Here is a tiny trained network, its code and every weight. The questions are about switching its units off for an input and a target symbol, where a switched-off unit gives its printed mean instead of its output.

import numpy as np


def w(rows, s, z=0):
    codes = np.array(rows[::2]) - 128.0
    scale = np.full(codes.shape[1], s)
    scale[-1] = z or s
    return codes * scale


def f(y):
    return np.maximum(y, 0)


def softmax(a):
    e = np.exp(a - a.max(-1, keepdims=True))
    return e / e.sum(-1, keepdims=True)


def log_softmax(a):
    a = a - a.max(-1, keepdims=True)
    return a - np.log(np.exp(a).sum(-1, keepdims=True))


def net(x, mask):
    ids = ['αβδζηθλμξπστφψ'.index(c) for c in x.split()]
    T = len(ids)
    res = E[ids] + P[:T]
    u = 0
    for l in range(2):
        q, k, v = (res @ M[l].T for M in (Q, K, V))
        z = softmax(np.where(np.tri(T) > 0, q @ k.T / 4**0.5, -1e9)) @ v
        res = res + np.where(mask[u], z, O[l][:, -1]) @ O[l][:, :-1]
        u += 1
        y = f(res @ A[l][:, :-1].T + A[l][:, -1])
        res = res + np.where(mask[u : u + 12], y, B[l][:, -1]) @ B[l][:, :-1]
        u += 12
    return log_softmax(res[-1] @ U[:, :-1].T + U[:, -1])


Q, K, V, O, A, B = {}, {}, {}, {}, {}, {}
E = w([
[120,165,118,229,232,114,129],'α',
[85,151,128,74,197,50,95],'β',
[32,115,171,47,185,98,82],'δ',
[190,106,85,212,241,204,107],'ζ',
[102,162,201,166,234,112,152],'η',
[219,106,105,72,173,115,35],'θ',
[112,134,71,114,114,26,129],'λ',
[212,139,152,254,210,106,91],'μ',
[134,49,19,97,84,91,106],'ξ',
[162,129,129,72,134,19,50],'π',
[222,66,75,76,110,168,44],'σ',
[220,218,68,121,72,38,91],'τ',
[143,176,64,145,105,169,223],'φ',
[161,144,189,154,119,214,115],'ψ',
],0.012)
P = w([
[81,255,97,179,152,113,53],'0',
[100,86,120,107,168,148,90],'1',
[133,73,138,93,164,143,98],'2',
[167,108,143,133,147,113,145],'3',
[200,95,157,116,137,107,180],'4',
[221,115,159,111,116,106,184],'5',
[232,131,146,127,89,119,182],'6',
],0.0089)
Q[0] = w([
[116,140,83,61,94,127,99],'0.h1',
[99,141,118,140,71,120,181],'0.h1',
[144,111,111,70,154,65,86],'0.h1',
[172,130,147,248,169,165,156],'0.h1',
],0.014)
K[0] = w([
[77,164,115,163,181,125,101],'0.h1',
[108,95,98,107,173,131,165],'0.h1',
[119,198,55,143,112,93,4],'0.h1',
[167,107,157,124,66,121,182],'0.h1',
],0.013)
V[0] = w([
[142,166,106,134,4,162,146],'0.h1',
[157,156,135,196,101,42,69],'0.h1',
[102,181,166,127,195,166,177],'0.h1',
[93,139,110,161,254,63,164],'0.h1',
],0.0079)
O[0] = w([
[113,109,141,112,182,135,152,38],'0.h1',
[149,74,126,188,170,88,123,255],'0.h1',
[166,140,182,128,47,186,114,165],'0.h1',
[144,106,108,179,10,132,110,233],'0.h1',
],0.011,0.0046)
A[0] = w([
[157,138,108,70,173,63,75,199],'0.n1',
[91,157,137,142,100,196,142,154],'0.n2',
[100,136,27,107,166,61,173,203],'0.n3',
[40,165,136,118,107,131,93,97],'0.n4',
[78,123,225,146,121,119,151,165],'0.n5',
[121,132,83,171,117,161,137,166],'0.n6',
[178,220,164,153,160,195,110,147],'0.n7',
[109,158,106,146,117,13,75,115],'0.n8',
[117,189,18,118,68,113,183,210],'0.n9',
[155,107,128,1,68,46,150,151],'0.n10',
[61,58,172,91,104,49,142,253],'0.n11',
[89,198,138,118,52,207,108,152],'0.n12',
],0.0073,0.0044)
B[0] = w([
[49,52,152,70,135,146,109,245],'0.n1',
[166,161,231,175,202,148,126,163],'0.n2',
[76,85,143,109,254,192,159,210],'0.n3',
[206,137,145,84,94,88,27,136],'0.n4',
[214,113,92,168,204,61,107,167],'0.n5',
[55,172,129,198,178,165,138,200],'0.n6',
[120,191,177,125,142,202,112,236],'0.n7',
[98,35,133,139,65,145,123,253],'0.n8',
[22,57,223,147,128,158,142,192],'0.n9',
[110,51,60,44,171,222,150,209],'0.n10',
[170,107,19,204,57,192,103,224],'0.n11',
[126,166,244,127,141,77,170,195],'0.n12',
],0.0062,0.005)
Q[1] = w([
[98,2,51,62,37,100,44],'1.h1',
[183,182,251,170,201,160,89],'1.h1',
[159,211,34,193,159,64,166],'1.h1',
[94,180,221,118,98,141,142],'1.h1',
],0.0089)
K[1] = w([
[54,166,110,171,125,132,44],'1.h1',
[171,147,154,116,116,123,190],'1.h1',
[162,8,57,120,118,134,149],'1.h1',
[193,169,113,135,145,163,131],'1.h1',
],0.011)
V[1] = w([
[223,162,188,22,158,2,42],'1.h1',
[215,21,5,73,47,86,11],'1.h1',
[206,213,121,148,207,245,34],'1.h1',
[57,191,187,116,33,6,177],'1.h1',
],0.006)
O[1] = w([
[170,6,181,103,115,126,141,27],'1.h1',
[108,72,87,92,71,113,55,26],'1.h1',
[132,153,207,112,136,184,83,254],'1.h1',
[141,120,124,128,84,94,192,38],'1.h1',
],0.013,0.0085)
A[1] = w([
[188,149,112,132,103,160,73,174],'1.n1',
[76,66,202,76,242,185,175,4],'1.n2',
[195,93,145,155,230,137,119,133],'1.n3',
[83,63,155,145,61,146,91,183],'1.n4',
[63,109,1,129,112,104,59,72],'1.n5',
[111,182,187,195,86,89,178,113],'1.n6',
[87,144,88,96,163,175,231,95],'1.n7',
[176,199,154,161,61,127,86,135],'1.n8',
[38,69,105,63,70,3,101,93],'1.n9',
[90,170,91,221,206,156,159,73],'1.n10',
[104,110,64,119,47,74,177,103],'1.n11',
[57,130,162,50,167,135,98,116],'1.n12',
],0.0064,0.003)
B[1] = w([
[63,117,162,145,64,131,134,179],'1.n1',
[114,157,145,145,80,2,110,238],'1.n2',
[80,107,111,143,94,92,185,222],'1.n3',
[122,88,108,76,148,148,81,174],'1.n4',
[169,163,163,201,183,113,156,234],'1.n5',
[167,75,71,76,168,142,130,199],'1.n6',
[189,121,182,92,153,138,89,155],'1.n7',
[103,61,68,109,55,116,177,202],'1.n8',
[195,142,127,100,129,181,164,185],'1.n9',
[122,98,134,42,108,111,157,248],'1.n10',
[205,218,221,71,105,29,91,154],'1.n11',
[74,183,90,72,96,103,151,173],'1.n12',
],0.0072,0.017)
U = w([
[95,142,58,123,63,72,176,82],'α',
[165,172,106,124,82,69,105,4],'β',
[123,68,128,80,77,99,135,122],'δ',
[119,190,127,113,98,195,94,242],'ζ',
[165,58,141,223,131,152,195,168],'η',
[131,70,181,118,192,175,54,141],'θ',
[162,197,96,184,121,81,121,50],'λ',
[103,104,137,255,66,90,93,182],'μ',
[132,169,82,122,177,119,106,126],'ξ',
[231,126,165,197,195,140,65,151],'π',
[75,124,102,79,118,60,95,106],'σ',
[105,41,111,189,172,83,174,178],'τ',
[184,145,112,79,177,133,150,59],'φ',
[140,124,216,181,156,85,106,99],'ψ',
],0.0063,0.0031)

Each question gives the input, a string of symbols that net reads in full, and the target symbol t.
The units are the heads (4 rows each of Q, K, V and O) and the neurons (one row each of A and B). Each row of codes is followed by its name. A weight is (code - 128) times the scale printed after its matrix; where a second scale follows, it is the last column's (O, A, B and U).
mask holds one flag per unit, layer by layer, with each layer's heads first. A switched-off unit (its flag False) gives its mean, the last column of its rows in O or B, instead of its output. The means were averaged over made-up inputs and are rounded, as every weight is.
A unit's drop is (log p(t) with every unit on - log p(t) with that unit switched off) / (log p(t) with every unit on - log p(t) with every unit switched off).
The circuit of an input: a set's keep is (log p(t) with only the set's units on - log p(t) with every unit switched off) / (log p(t) with every unit on - log p(t) with every unit switched off). Starting from the 12 units with the biggest drops (on a tie, the unit counted first), units are removed one at a time, each time the one whose removal leaves the highest keep (on an exact tie, the one counted first), for as long as the keep stays at least 0.8.
circuit, biggest first: the units of the circuit, biggest drop first
most important unit: the unit with the biggest drop
k most important neurons: the k neurons with the biggest drops, biggest first
top k neurons in layer l: the k neurons of layer l with the biggest drops, biggest first
input μ ζ ξ, target μ: circuit, biggest first => (0.h1 1.h1 1.n10)
input ζ η α, target η: most important unit => 0.h1
input μ δ η ξ π α δ, target μ: circuit, biggest first => (0.h1 1.h1 1.n10)
input ζ ζ ψ β, target ζ: circuit, biggest first => (1.h1 0.h1 0.n6)
input δ τ π ζ σ, target δ: circuit, biggest first => (1.h1 0.n4)
input ψ ψ ζ β, target ψ: top 2 neurons in layer 1 => (1.n2 1.n8)
input ζ ζ ζ δ ζ, target ζ: circuit, biggest first => (0.h1 1.h1 0.n7)
input δ ψ δ θ, target δ: circuit, biggest first => (1.h1 0.n4 0.h1)
input η π τ ζ, target τ: circuit, biggest first => (0.h1 1.h1 0.n12)
input ζ τ τ δ ζ μ θ, target ζ: circuit, biggest first => (1.h1 0.n6 0.n1)
input α θ φ ζ α λ, target α: circuit, biggest first => (0.h1 1.h1 1.n8)
input δ ψ τ ζ η σ α, target σ: top 2 neurons in layer 0 => (0.n3 0.n1)
input τ ψ π τ, target τ: circuit, biggest first => (0.h1 1.h1)
input ζ θ ζ, target θ: most important neuron => (0.n8)
input ξ π ζ τ π α, target τ: top 2 neurons in layer 1 => (1.n5 1.n11)
input δ η ζ, target η: circuit, biggest first => (0.h1 0.n12 1.h1 1.n2)
input ζ θ β ψ δ ζ, target ψ: 3 most important neurons => (1.n2 0.n11 0.n7)
input σ δ τ ζ θ, target σ: top 3 neurons in layer 0 => (0.n3 0.n1 0.n11)
input μ ζ δ ψ π, target μ: circuit, biggest first => (0.h1 1.n10 1.h1)
input δ ψ ψ δ β, target δ: 2 most important neurons => (0.n4 1.n5)
input η ζ ζ μ ζ π τ, target η: 2 most important neurons => (0.n12 0.n9)
input π τ ζ σ ζ τ, target π: most important neuron => (1.n5)
input π θ μ σ τ τ δ, target π: top 2 neurons in layer 1 => (1.n5 1.n9)
input π η π, target π: top 3 neurons in layer 1 => (1.n5 1.n9 1.n11)
input λ τ ζ ζ ζ π, target λ: top 2 neurons in layer 1 => (1.n5 1.n11)
input β σ ξ ζ τ μ ζ, target τ: 3 most important neurons => (0.n11 0.n3 0.n6)
